Here is a tiny trained network, its code and every weight. The questions are about switching its units off for an input and a target symbol, where a switched-off unit gives its printed mean instead of its output.

import numpy as np


def w(rows, s, z=0):
    codes = np.array(rows[::2]) - 128.0
    scale = np.full(codes.shape[1], s)
    scale[-1] = z or s
    return codes * scale


def norm(h):
    return h / np.sqrt((h * h).mean(-1, keepdims=True) + 1e-5)


def f(y):
    return np.maximum(y, 0)


def softmax(a):
    e = np.exp(a - a.max(-1, keepdims=True))
    return e / e.sum(-1, keepdims=True)


def log_softmax(a):
    a = a - a.max(-1, keepdims=True)
    return a - np.log(np.exp(a).sum(-1, keepdims=True))


def net(x, mask):
    ids = ['αδεηξπ'.index(c) for c in x.split()]
    T = len(ids)
    res = E[ids] + P[:T]
    r = norm(res)
    for j in range(2):
        rows = slice(4 * j, 4 * j + 4)
        q, k, v = (r @ M[0][rows].T for M in (Q, K, V))
        z = softmax(np.where(np.tri(T) > 0, q @ k.T / 4**0.5, -1e9)) @ v
        o = O[0][rows]
        res = res + np.where(mask[j], z, o[:, -1]) @ o[:, :-1]
    y = f(norm(res) @ A[0][:, :-1].T + A[0][:, -1])
    res = res + np.where(mask[2:6], y, B[0][:, -1]) @ B[0][:, :-1]
    return log_softmax(norm(res)[-1] @ U[:, :-1].T + U[:, -1])


Q, K, V, O, A, B = {}, {}, {}, {}, {}, {}
E = w([
[89,156,95,138,164],'α',
[31,101,25,119,149],'δ',
[150,195,131,133,148],'ε',
[146,168,136,102,1],'η',
[87,167,164,102,146],'ξ',
[37,223,178,235,94],'π',
],0.005)
P = w([
[186,2,149,164,156],'0',
[83,134,30,25,157],'1',
[65,162,73,5,144],'2',
[69,200,81,35,109],'3',
[19,164,160,54,162],'4',
[27,203,122,65,160],'5',
[25,186,98,31,140],'6',
[11,194,127,41,135],'7',
],0.0024)
Q[0] = w([
[145,206,192,97,84],'H0',
[158,96,24,54,172],'H0',
[130,134,17,132,60],'H0',
[84,235,11,28,106],'H0',
[59,215,4,75,111],'H1',
[68,234,84,106,194],'H1',
[10,255,98,111,149],'H1',
[203,2,49,175,188],'H1',
],0.004)
K[0] = w([
[103,57,76,204,126],'H0',
[139,188,190,163,84],'H0',
[166,139,171,172,115],'H0',
[135,10,209,197,66],'H0',
[216,114,239,118,214],'H1',
[234,120,128,169,155],'H1',
[253,47,160,170,160],'H1',
[88,203,130,47,40],'H1',
],0.005)
V[0] = w([
[42,96,62,224,135],'H0',
[16,100,222,91,38],'H0',
[176,190,237,254,46],'H0',
[71,100,146,86,181],'H0',
[127,80,88,95,48],'H1',
[213,94,168,214,105],'H1',
[71,249,120,178,113],'H1',
[75,163,253,90,180],'H1',
],0.0047)
O[0] = w([
[64,161,26,223,205,158],'H0',
[2,50,180,194,115,36],'H0',
[94,227,224,151,118,68],'H0',
[143,34,118,152,164,156],'H0',
[76,144,112,191,134,2],'H1',
[27,152,145,24,95,208],'H1',
[224,227,96,105,166,116],'H1',
[184,78,214,79,233,142],'H1',
],0.0044,0.0032)
A[0] = w([
[203,41,103,253,153,239],'N0',
[100,133,182,192,116,2],'N1',
[254,170,170,148,20,94],'N2',
[172,81,99,161,226,246],'N3',
],0.0045,0.00092)
B[0] = w([
[170,145,188,127,1,225],'N0',
[198,95,129,59,152,145],'N1',
[25,108,95,108,105,192],'N2',
[211,202,138,148,178,251],'N3',
],0.0046,0.002)
U = w([
[174,97,97,195,94,83],'α',
[88,67,39,145,157,85],'δ',
[164,212,173,81,161,250],'ε',
[87,124,178,66,18,88],'η',
[140,3,241,145,158,104],'ξ',
[31,179,225,226,130,42],'π',
],0.0069,0.0022)

Each question gives the input, a string of symbols that net reads in full, and the target symbol t.
The units are the heads (4 rows each of Q, K, V and O) and the neurons (one row each of A and B). Each row of codes is followed by its name. A weight is (code - 128) times the scale printed after its matrix; where a second scale follows, it is the last column's (O, A, B and U).
mask holds one flag per unit, heads first, then neurons. A switched-off unit (its flag False) gives its mean, the last column of its rows in O or B, instead of its output. The means were averaged over made-up inputs and are rounded, as every weight is.
A unit's drop is (log p(t) with every unit on - log p(t) with that unit switched off) / (log p(t) with every unit on - log p(t) with every unit switched off).
The circuit of an input: a set's keep is (log p(t) with only the set's units on - log p(t) with every unit switched off) / (log p(t) with every unit on - log p(t) with every unit switched off). Starting from all 6 units, units are removed one at a time, each time the one whose removal leaves the highest keep (on an exact tie, the one counted first), for as long as the keep stays at least 0.8.
units of the circuit, in order: the units of the circuit, biggest drop first
most important unit: the unit with the biggest drop
which heads matter: for each layer, one digit per head in row order, 1 if its drop is at least 0.15 and else 0, layers parted by /
drop when u is switched off: that unit's drop, to one decimal
input δ ε ε ξ, target α: which heads matter -> 11
input π π α, target π: units of the circuit, in order -> H0
input δ δ δ ε ξ, target α: units of the circuit, in order -> H1, H0, N0
input ξ ε π δ, target ξ: units of the circuit, in order -> H1, H0
input δ ε ξ δ, target α: units of the circuit, in order -> H1, N0
input α ε δ ε ε η, target δ: units of the circuit, in order -> H0, H1, N0
input η ε α, target π: units of the circuit, in order -> H0, H1
input η ε δ ε, target π: units of the circuit, in order -> H0, H1
input δ δ δ ε α, target α: units of the circuit, in order -> H1, N0
input π η δ, target π: which heads matter -> 10
input α ε δ ε η, target δ: which heads matter -> 11
input δ δ ε, target δ: which heads matter -> 10
input η π π η π ξ ε, target π: which heads matter -> 10
input δ α π ξ δ α ε, target α: which heads matter -> 11
input ξ ε α α, target ξ: which heads matter -> 11
input ξ π δ ε, target ξ: most important unit -> H1
input δ ε ε, target α: drop when H0 is switched off -> 0.3
input ε ε ε ξ ε, target η: drop when H1 is switched off -> 0.3
input ε ε ε η α ε, target η: drop when H1 is switched off -> 0.4
